Below are the code and all the weights of a small trained network. Each question names an input and a target symbol and asks about switching units off, where a switched-off unit gives its printed mean instead of its output.

import numpy as np


def w(rows, s, z=0):
    codes = np.array(rows[::2]) - 128.0
    scale = np.full(codes.shape[1], s)
    scale[-1] = z or s
    return codes * scale


def f(y):
    return np.maximum(y, 0)


def softmax(a):
    e = np.exp(a - a.max(-1, keepdims=True))
    return e / e.sum(-1, keepdims=True)


def log_softmax(a):
    a = a - a.max(-1, keepdims=True)
    return a - np.log(np.exp(a).sum(-1, keepdims=True))


def net(x, mask):
    ids = ['ΓΔΞΣαεζηλμφψω'.index(c) for c in x.split()]
    T = len(ids)
    res = E[ids] + P[:T]
    u = 0
    for l in range(2):
        r = res
        for j in range(3):
            rows = slice(3 * j, 3 * j + 3)
            q, k, v = (r @ M[l][rows].T for M in (Q, K, V))
            z = softmax(np.where(np.tri(T) > 0, q @ k.T / 3**0.5, -1e9)) @ v
            o = O[l][rows]
            res = res + np.where(mask[u + j], z, o[:, -1]) @ o[:, :-1]
        u += 3
        y = f(res @ A[l][:, :-1].T + A[l][:, -1])
        res = res + np.where(mask[u : u + 12], y, B[l][:, -1]) @ B[l][:, :-1]
        u += 12
    return log_softmax(res[-1] @ U[:, :-1].T + U[:, -1])


Q, K, V, O, A, B = {}, {}, {}, {}, {}, {}
E = w([
[121,75,176,147,126,107,109,180],'Γ',
[98,118,187,129,120,117,109,166],'Δ',
[138,73,6,120,171,164,165,150],'Ξ',
[183,154,139,108,180,210,27,88],'Σ',
[219,201,45,133,101,252,134,208],'α',
[50,116,6,192,106,24,226,156],'ε',
[77,45,104,189,129,51,154,64],'ζ',
[116,168,77,219,183,172,138,90],'η',
[125,83,155,111,107,82,92,163],'λ',
[79,43,78,98,250,103,86,148],'μ',
[132,108,159,98,108,102,119,140],'φ',
[117,121,186,106,116,143,141,137],'ψ',
[152,172,137,220,39,97,137,134],'ω',
],0.02)
P = w([
[85,158,126,100,85,131,120,111],'0',
[183,162,126,89,155,58,146,78],'1',
[167,112,176,127,169,134,209,129],'2',
[70,232,71,77,91,94,26,82],'3',
[68,77,109,155,75,205,115,37],'4',
[128,249,177,111,243,39,179,178],'5',
[139,96,129,115,131,117,211,45],'6',
[98,90,127,229,145,185,57,122],'7',
],0.012)
Q[0] = w([
[26,110,89,149,77,187,51,137],'0.h0',
[150,80,92,110,47,155,183,91],'0.h0',
[100,221,66,158,105,110,50,164],'0.h0',
[180,207,187,134,154,91,94,201],'0.h1',
[239,88,159,115,63,110,252,144],'0.h1',
[148,137,175,183,18,171,59,156],'0.h1',
[84,83,83,197,36,151,188,113],'0.h2',
[65,191,13,139,86,81,134,66],'0.h2',
[148,66,121,89,176,42,254,111],'0.h2',
],0.013)
K[0] = w([
[205,158,173,161,224,66,201,151],'0.h0',
[156,37,167,183,120,183,174,111],'0.h0',
[253,147,106,68,134,27,130,52],'0.h0',
[86,242,107,100,85,77,67,113],'0.h1',
[35,105,156,208,38,243,107,99],'0.h1',
[152,231,217,233,185,105,153,165],'0.h1',
[153,23,172,171,135,194,228,159],'0.h2',
[232,60,81,107,105,83,179,58],'0.h2',
[27,53,81,156,18,205,87,108],'0.h2',
],0.012)
V[0] = w([
[118,76,97,221,101,180,37,242],'0.h0',
[157,34,177,254,202,152,140,169],'0.h0',
[33,168,200,202,140,161,111,151],'0.h0',
[156,163,154,183,185,194,98,176],'0.h1',
[97,105,121,179,120,94,92,209],'0.h1',
[156,108,93,238,121,115,113,149],'0.h1',
[126,206,142,135,86,169,184,90],'0.h2',
[158,115,127,134,151,114,29,158],'0.h2',
[52,200,165,83,195,187,183,50],'0.h2',
],0.0072)
O[0] = w([
[152,140,83,142,100,112,2,128,125],'0.h0',
[137,192,147,118,170,77,139,198,72],'0.h0',
[51,180,89,66,61,129,115,121,2],'0.h0',
[184,183,91,61,112,52,99,68,38],'0.h1',
[110,101,121,114,99,158,101,167,124],'0.h1',
[97,165,125,151,143,148,77,171,196],'0.h1',
[66,183,111,91,131,141,118,95,67],'0.h2',
[136,110,101,132,72,129,116,117,59],'0.h2',
[151,181,134,73,158,66,173,71,88],'0.h2',
],0.0091,0.004)
A[0] = w([
[84,98,143,123,101,82,155,101,102],'0.n0',
[91,112,108,87,116,149,113,163,188],'0.n1',
[128,86,191,150,109,101,168,75,209],'0.n2',
[106,96,76,181,102,173,163,125,2],'0.n3',
[170,159,231,135,83,49,127,194,145],'0.n4',
[138,177,85,145,92,159,113,100,57],'0.n5',
[84,120,151,184,137,101,182,194,84],'0.n6',
[184,104,81,219,96,148,136,83,50],'0.n7',
[146,130,201,148,5,130,105,96,100],'0.n8',
[100,118,193,38,94,96,139,96,72],'0.n9',
[118,164,166,66,50,101,69,222,144],'0.n10',
[146,118,207,92,140,192,48,117,107],'0.n11',
],0.011,0.0077)
B[0] = w([
[167,97,194,173,106,106,164,140,164],'0.n0',
[176,32,142,111,171,126,203,127,212],'0.n1',
[113,122,116,188,102,118,29,211,254],'0.n2',
[216,207,157,136,189,46,125,124,220],'0.n3',
[153,234,148,95,107,116,133,182,218],'0.n4',
[108,89,207,194,158,157,130,217,149],'0.n5',
[134,102,73,55,55,100,110,61,234],'0.n6',
[46,169,124,52,133,132,207,117,243],'0.n7',
[219,61,56,184,62,118,77,57,200],'0.n8',
[104,91,168,168,144,19,230,2,151],'0.n9',
[132,152,47,77,109,206,231,83,189],'0.n10',
[197,125,87,78,192,92,76,112,186],'0.n11',
],0.008,0.0074)
Q[1] = w([
[119,220,100,146,145,161,102,32],'1.h0',
[141,105,173,235,215,106,139,136],'1.h0',
[68,175,244,90,132,120,118,69],'1.h0',
[176,123,98,168,103,161,200,170],'1.h1',
[160,179,137,215,181,186,114,48],'1.h1',
[85,84,184,146,237,81,178,221],'1.h1',
[29,121,97,196,154,146,167,159],'1.h2',
[195,67,105,69,195,68,144,179],'1.h2',
[1,109,143,163,34,93,181,194],'1.h2',
],0.0091)
K[1] = w([
[254,139,153,82,83,88,131,90],'1.h0',
[184,55,165,107,155,94,151,147],'1.h0',
[99,155,228,68,108,134,96,90],'1.h0',
[147,145,131,172,88,167,173,216],'1.h1',
[187,117,190,126,84,228,127,16],'1.h1',
[115,80,90,214,220,110,211,123],'1.h1',
[133,37,110,156,52,97,133,108],'1.h2',
[104,89,114,100,203,119,154,186],'1.h2',
[16,125,150,175,82,72,27,97],'1.h2',
],0.0092)
V[1] = w([
[199,114,171,199,162,115,101,118],'1.h0',
[98,74,166,62,93,134,164,78],'1.h0',
[36,123,112,89,129,76,127,84],'1.h0',
[154,104,155,108,72,167,79,170],'1.h1',
[133,62,137,102,149,100,75,80],'1.h1',
[159,109,186,231,157,168,184,159],'1.h1',
[96,135,167,253,100,98,149,132],'1.h2',
[94,186,91,94,135,131,137,90],'1.h2',
[88,98,86,206,121,224,130,55],'1.h2',
],0.0061)
O[1] = w([
[114,120,140,93,99,203,160,104,186],'1.h0',
[176,131,181,96,92,98,140,122,122],'1.h0',
[155,167,141,109,110,116,100,134,36],'1.h0',
[224,155,155,186,112,130,208,113,3],'1.h1',
[134,118,175,114,141,197,157,96,148],'1.h1',
[1,159,75,93,23,137,98,149,200],'1.h1',
[112,106,119,32,6,153,82,104,42],'1.h2',
[162,138,80,93,172,70,93,206,78],'1.h2',
[120,209,112,165,98,133,110,120,184],'1.h2',
],0.0064,0.0039)
A[1] = w([
[90,46,136,66,186,137,132,160,64],'1.n0',
[100,185,237,23,121,121,193,155,53],'1.n1',
[106,101,254,166,124,59,57,99,54],'1.n2',
[121,113,90,141,117,43,45,90,108],'1.n3',
[109,58,210,92,177,122,99,145,72],'1.n4',
[163,189,176,130,62,50,110,134,69],'1.n5',
[112,119,110,166,56,112,246,61,8],'1.n6',
[145,100,172,105,122,90,166,224,114],'1.n7',
[127,224,154,92,184,86,144,108,109],'1.n8',
[190,209,125,92,152,230,168,172,1],'1.n9',
[79,169,183,80,157,148,115,195,157],'1.n10',
[197,147,73,101,205,132,105,125,87],'1.n11',
],0.0088,0.0086)
B[1] = w([
[138,183,105,186,100,153,49,47,223],'1.n0',
[230,222,48,35,184,105,93,97,145],'1.n1',
[70,170,136,168,133,242,186,209,188],'1.n2',
[191,127,248,115,150,130,203,109,206],'1.n3',
[81,185,114,136,157,28,34,81,161],'1.n4',
[89,147,23,190,167,180,103,77,198],'1.n5',
[105,160,157,110,229,54,92,178,215],'1.n6',
[64,172,106,130,124,147,92,70,172],'1.n7',
[223,45,92,187,103,162,90,171,159],'1.n8',
[218,141,230,138,37,65,254,90,149],'1.n9',
[157,77,135,52,167,53,133,208,163],'1.n10',
[66,167,177,71,73,200,168,133,254],'1.n11',
],0.0076,0.0094)
U = w([
[202,158,111,100,158,110,123,116,35],'Γ',
[246,3,96,130,100,128,105,150,180],'Δ',
[82,90,4,64,204,202,215,136,216],'Ξ',
[198,154,196,68,139,184,107,62,96],'Σ',
[185,182,142,74,94,134,210,173,72],'α',
[138,100,137,74,134,3,159,84,146],'ε',
[64,114,197,108,53,154,147,96,198],'ζ',
[167,156,155,88,173,106,63,241,159],'η',
[157,161,168,179,179,109,165,93,10],'λ',
[125,90,118,128,159,94,29,47,86],'μ',
[95,253,165,69,132,118,148,81,1],'φ',
[138,156,109,3,58,122,88,134,136],'ψ',
[153,233,90,181,47,108,95,95,107],'ω',
],0.0063)

Each question gives the input, a string of symbols that net reads in full, and the target symbol t.
The units are the heads (3 rows each of Q, K, V and O) and the neurons (one row each of A and B). Each row of codes is followed by its name. A weight is (code - 128) times the scale printed after its matrix; where a second scale follows, it is the last column's (O, A, B and U).
mask holds one flag per unit, layer by layer, with each layer's heads first. A switched-off unit (its flag False) gives its mean, the last column of its rows in O or B, instead of its output. The means were averaged over made-up inputs and are rounded, as every weight is.
A unit's drop is (log p(t) with every unit on - log p(t) with that unit switched off) / (log p(t) with every unit on - log p(t) with every unit switched off).
The circuit of an input: a set's keep is (log p(t) with only the set's units on - log p(t) with every unit switched off) / (log p(t) with every unit on - log p(t) with every unit switched off). Starting from the 12 units with the biggest drops (on a tie, the unit counted first), units are removed one at a time, each time the one whose removal leaves the highest keep (on an exact tie, the one counted first), for as long as the keep stays at least 0.8.
units of the circuit, in order: the units of the circuit, biggest drop first
unit that matters most: the unit with the biggest drop
k most important neurons: the k neurons with the biggest drops, biggest first
heads that matter: for each layer, one digit per head in row order, 1 if its drop is at least 0.15 and else 0, layers parted by /
input ζ Σ Ξ ζ ζ, target ζ: units of the circuit, in order : 1.h2, 1.n2, 0.n0
input φ μ ψ Ξ ψ, target φ: 2 most important neurons : 0.n9, 1.n1
input ζ ζ ω λ Ξ ε Ξ φ, target μ: unit that matters most : 0.h1
input Ξ ζ Ξ Ξ μ λ ε, target ε: units of the circuit, in order : 0.n6, 1.n6
input Δ Ξ λ, target ε: 2 most important neurons : 0.n9, 0.n10
input Ξ ω ψ Ξ Ξ ψ, target η: heads that matter : 000 / 000
input ω ω λ φ, target Ξ: units of the circuit, in order : 0.n10, 0.h2, 0.n1
input λ Ξ Ξ λ Ξ φ, target Δ: heads that matter : 101 / 000
input Δ ζ φ, target ε: units of the circuit, in order : 0.h0, 0.n9, 1.n6, 0.h1
input ζ Ξ Σ Ξ ψ, target λ: heads that matter : 010 / 000
input ψ φ ω Ξ λ, target Ξ: units of the circuit, in order : 0.n10, 0.h0, 0.h2, 0.n1
input μ Ξ η Σ, target Σ: heads that matter : 000 / 000
input Ξ φ Ξ Σ, target Σ: units of the circuit, in order : 0.n11, 1.h1
input λ η Δ λ, target Γ: unit that matters most : 1.n8
input ψ φ φ, target φ: heads that matter : 101 / 000
input Ξ Ξ Ξ Ξ η Δ Ξ φ, target ε: heads that matter : 111 / 000
input Ξ φ Ξ μ ψ, target η: heads that matter : 100 / 000
input λ ω η, target λ: heads that matter : 101 / 011
input ε Ξ Ξ ψ ω Ξ ψ, target Ξ: heads that matter : 110 / 000
input α Ξ φ, target Σ: unit that matters most : 0.h0
input Ξ η ω ω Δ, target Ξ: heads that matter : 111 / 000
input Ξ λ Ξ ψ, target Δ: heads that matter : 001 / 000
input Σ ψ Δ, target λ: heads that matter : 111 / 000
input ω Δ μ ω φ η λ, target ζ: 2 most important neurons : 1.n2, 0.n2
input λ α Γ ψ, target Σ: 2 most important neurons : 0.n11, 1.n11
input λ λ ε λ, target Δ: heads that matter : 001 / 000
input λ Ξ λ Ξ μ Ξ Γ, target ω: unit that matters most : 0.n4
input φ λ Ξ η, target φ: heads that matter : 110 / 111
